Here is a tiny trained network, its code and every weight. The questions are about switching its units off for an input and a target symbol, where a switched-off unit gives its printed mean instead of its output.

import numpy as np


def w(rows, s, z=0):
    codes = np.array(rows[::2]) - 128.0
    scale = np.full(codes.shape[1], s)
    scale[-1] = z or s
    return codes * scale


def f(y):
    return y / 2 * (1 + np.tanh(0.7978845608 * (y + 0.044715 * y**3)))


def softmax(a):
    e = np.exp(a - a.max(-1, keepdims=True))
    return e / e.sum(-1, keepdims=True)


def log_softmax(a):
    a = a - a.max(-1, keepdims=True)
    return a - np.log(np.exp(a).sum(-1, keepdims=True))


def net(x, mask):
    ids = ['Ψβεθτφ'.index(c) for c in x.split()]
    T = len(ids)
    res = E[ids] + P[:T]
    u = 0
    for l in range(2):
        r = res
        for j in range(3):
            rows = slice(2 * j, 2 * j + 2)
            q, k, v = (r @ M[l][rows].T for M in (Q, K, V))
            z = softmax(np.where(np.tri(T) > 0, q @ k.T / 2**0.5, -1e9)) @ v
            o = O[l][rows]
            res = res + np.where(mask[u + j], z, o[:, -1]) @ o[:, :-1]
        u += 3
        y = f(res @ A[l][:, :-1].T + A[l][:, -1])
        res = res + np.where(mask[u : u + 12], y, B[l][:, -1]) @ B[l][:, :-1]
        u += 12
    return log_softmax(res[-1] @ U[:, :-1].T + U[:, -1])


Q, K, V, O, A, B = {}, {}, {}, {}, {}, {}
E = w([
[106,111,135,82,60,188],'Ψ',
[176,95,108,145,109,64],'β',
[177,160,82,208,78,254],'ε',
[163,108,223,99,82,72],'θ',
[247,109,129,30,162,154],'τ',
[134,118,39,121,55,86],'φ',
],0.0062)
P = w([
[102,50,139,113,94,127],'0',
[88,83,155,163,171,121],'1',
[110,136,160,159,138,131],'2',
[170,160,153,163,116,126],'3',
[115,229,157,153,122,130],'4',
[253,186,123,127,96,121],'5',
],0.005)
Q[0] = w([
[149,102,138,151,85,115],'L0H1',
[137,33,80,117,128,86],'L0H1',
[212,165,90,248,27,198],'L0H2',
[143,186,141,164,88,131],'L0H2',
[227,169,168,61,45,134],'L0H3',
[232,39,105,198,62,94],'L0H3',
],0.017)
K[0] = w([
[119,133,143,140,165,114],'L0H1',
[104,191,138,78,154,77],'L0H1',
[146,61,76,211,135,216],'L0H2',
[122,102,124,188,115,170],'L0H2',
[130,253,133,121,106,129],'L0H3',
[36,202,126,111,192,141],'L0H3',
],0.022)
V[0] = w([
[168,182,167,187,138,153],'L0H1',
[165,177,151,254,164,177],'L0H1',
[127,138,128,115,122,130],'L0H2',
[78,94,122,30,184,87],'L0H2',
[121,165,113,225,169,168],'L0H3',
[20,197,142,132,147,217],'L0H3',
],0.0081)
O[0] = w([
[137,216,143,150,164,113,126],'L0H1',
[170,255,157,158,160,105,126],'L0H1',
[124,113,124,126,135,125,126],'L0H2',
[149,67,121,239,100,127,3],'L0H2',
[65,170,194,149,220,115,120],'L0H3',
[21,151,81,60,193,106,155],'L0H3',
],0.0049,0.0031)
A[0] = w([
[122,124,187,81,140,110,168],'L0N1',
[86,102,128,207,82,255,109],'L0N2',
[114,124,176,125,102,158,131],'L0N3',
[120,128,163,153,114,140,45],'L0N4',
[84,125,147,176,146,127,94],'L0N5',
[134,125,121,109,152,116,188],'L0N6',
[130,123,121,142,125,157,84],'L0N7',
[122,115,192,84,164,110,231],'L0N8',
[141,115,143,161,183,135,82],'L0N9',
[132,110,135,111,169,140,117],'L0N10',
[123,131,94,108,149,97,236],'L0N11',
[90,55,187,71,124,127,3],'L0N12',
],0.0094,0.0018)
B[0] = w([
[144,138,147,59,133,191,175],'L0N1',
[254,145,83,208,56,160,251],'L0N2',
[155,102,174,121,140,165,180],'L0N3',
[126,132,178,167,137,138,95],'L0N4',
[105,130,216,168,113,113,79],'L0N5',
[131,131,107,92,133,138,150],'L0N6',
[136,131,110,150,127,136,119],'L0N7',
[146,129,136,36,142,183,191],'L0N8',
[130,132,103,135,187,113,75],'L0N9',
[128,122,93,115,165,154,110],'L0N10',
[118,124,128,60,100,133,168],'L0N11',
[78,23,208,208,218,130,153],'L0N12',
],0.0095,0.0017)
Q[1] = w([
[49,111,76,250,166,114],'L1H1',
[54,70,120,94,171,55],'L1H1',
[70,150,104,95,100,139],'L1H2',
[101,33,136,87,135,108],'L1H2',
[143,105,155,175,171,142],'L1H3',
[92,99,140,134,203,154],'L1H3',
],0.021)
K[1] = w([
[129,5,139,41,131,118],'L1H1',
[145,61,112,204,95,198],'L1H1',
[175,128,163,131,163,127],'L1H2',
[194,91,116,212,113,153],'L1H2',
[117,74,115,124,139,127],'L1H3',
[104,63,87,165,106,118],'L1H3',
],0.021)
V[1] = w([
[99,146,99,123,57,250],'L1H1',
[66,152,35,159,77,69],'L1H1',
[125,149,134,124,179,98],'L1H2',
[120,166,165,170,177,164],'L1H2',
[168,170,40,180,112,131],'L1H3',
[83,132,165,205,59,78],'L1H3',
],0.017)
O[1] = w([
[2,159,34,144,133,172,248],'L1H1',
[151,97,106,183,250,212,101],'L1H1',
[152,157,206,90,120,137,71],'L1H2',
[87,155,165,64,121,103,100],'L1H2',
[72,37,178,62,155,143,164],'L1H3',
[168,178,100,52,205,141,102],'L1H3',
],0.0088,0.014)
A[1] = w([
[125,39,213,229,47,72,158],'L1N1',
[110,89,87,163,88,59,252],'L1N2',
[142,108,99,59,186,139,62],'L1N3',
[59,141,241,26,210,112,46],'L1N4',
[156,130,150,179,241,210,12],'L1N5',
[141,138,145,153,175,57,59],'L1N6',
[254,62,179,47,132,193,248],'L1N7',
[213,151,238,190,73,65,68],'L1N8',
[66,65,152,133,160,139,40],'L1N9',
[250,93,140,125,170,216,210],'L1N10',
[140,182,117,201,239,159,66],'L1N11',
[255,175,79,105,49,108,95],'L1N12',
],0.0079,0.0031)
B[1] = w([
[129,121,209,143,173,71,163],'L1N1',
[112,158,176,114,143,156,255],'L1N2',
[112,130,141,155,83,123,129],'L1N3',
[136,159,67,154,139,5,156],'L1N4',
[122,115,113,216,78,134,134],'L1N5',
[182,131,159,129,96,55,116],'L1N6',
[128,132,128,75,177,153,134],'L1N7',
[69,87,65,122,132,162,148],'L1N8',
[152,174,127,133,114,111,179],'L1N9',
[186,73,125,63,151,79,143],'L1N10',
[118,76,122,130,43,144,131],'L1N11',
[192,196,119,142,96,146,161],'L1N12',
],0.019,0.0082)
U = w([
[12,141,107,42,150,201,251],'Ψ',
[177,94,151,1,183,126,139],'β',
[107,140,86,89,123,32,34],'ε',
[198,194,129,93,65,148,55],'θ',
[99,100,244,120,128,101,103],'τ',
[140,64,126,107,81,111,70],'φ',
],0.0027,0.0032)

Each question gives the input, a string of symbols that net reads in full, and the target symbol t.
The units are the heads (2 rows each of Q, K, V and O) and the neurons (one row each of A and B). Each row of codes is followed by its name. A weight is (code - 128) times the scale printed after its matrix; where a second scale follows, it is the last column's (O, A, B and U).
mask holds one flag per unit, layer by layer, with each layer's heads first. A switched-off unit (its flag False) gives its mean, the last column of its rows in O or B, instead of its output. The means were averaged over made-up inputs and are rounded, as every weight is.
A unit's drop is (log p(t) with every unit on - log p(t) with that unit switched off) / (log p(t) with every unit on - log p(t) with every unit switched off).
The circuit of an input: a set's keep is (log p(t) with only the set's units on - log p(t) with every unit switched off) / (log p(t) with every unit on - log p(t) with every unit switched off). Starting from the 12 units with the biggest drops (on a tie, the unit counted first), units are removed one at a time, each time the one whose removal leaves the highest keep (on an exact tie, the one counted first), for as long as the keep stays at least 0.8.
circuit, biggest first: the units of the circuit, biggest drop first
most important unit: the unit with the biggest drop
k most important neurons: the k neurons with the biggest drops, biggest first
k most important neurons of layer l: the k neurons of layer l with the biggest drops, biggest first
which heads matter: for each layer, one digit per head in row order, 1 if its drop is at least 0.15 and else 0, layers parted by /
input Ψ ε τ ε, target τ: circuit, biggest first -> L1H3, L1N1, L1H1
input Ψ τ β, target τ: most important unit -> L1N1
input ε ε τ, target ε: circuit, biggest first -> L1N4, L0N2, L1H3, L0N8
input Ψ Ψ Ψ β τ, target β: which heads matter -> 010 / 100
input τ β θ, target β: 3 most important neurons of layer 1 -> L1N10, L1N7, L1N1
input τ τ φ, target τ: 4 most important neurons -> L1N1, L0N8, L0N1, L1N2
input Ψ Ψ θ θ, target θ: which heads matter -> 000 / 101
input ε Ψ ε Ψ, target ε: which heads matter -> 101 / 011
input θ Ψ Ψ τ θ Ψ, target θ: circuit, biggest first -> L1N12, L1H3, L1H1
input θ θ Ψ β Ψ, target β: which heads matter -> 011 / 100
input β θ β, target θ: circuit, biggest first -> L1H3, L1N12, L1H1
input τ β Ψ Ψ τ τ, target τ: 2 most important neurons of layer 0 -> L0N12, L0N3
input Ψ Ψ Ψ ε φ ε, target φ: which heads matter -> 000 / 100
input τ θ Ψ τ τ, target τ: circuit, biggest first -> L1H3, L1H1, L1N1
input τ Ψ φ τ, target φ: most important unit -> L1H1
input θ Ψ Ψ φ Ψ, target φ: 2 most important neurons of layer 1 -> L1N5, L1N11
input Ψ β β, target β: 2 most important neurons -> L0N12, L1N10
input τ Ψ Ψ τ β, target τ: 2 most important neurons of layer 0 -> L0N12, L0N8
input φ θ φ, target θ: 2 most important neurons of layer 0 -> L0N8, L0N1
input τ φ θ, target φ: 3 most important neurons of layer 1 -> L1N5, L1N11, L1N10
input Ψ φ τ Ψ φ Ψ, target φ: most important unit -> L1H1
input Ψ θ Ψ, target θ: which heads matter -> 010 / 101
input ε ε φ, target ε: which heads matter -> 100 / 011
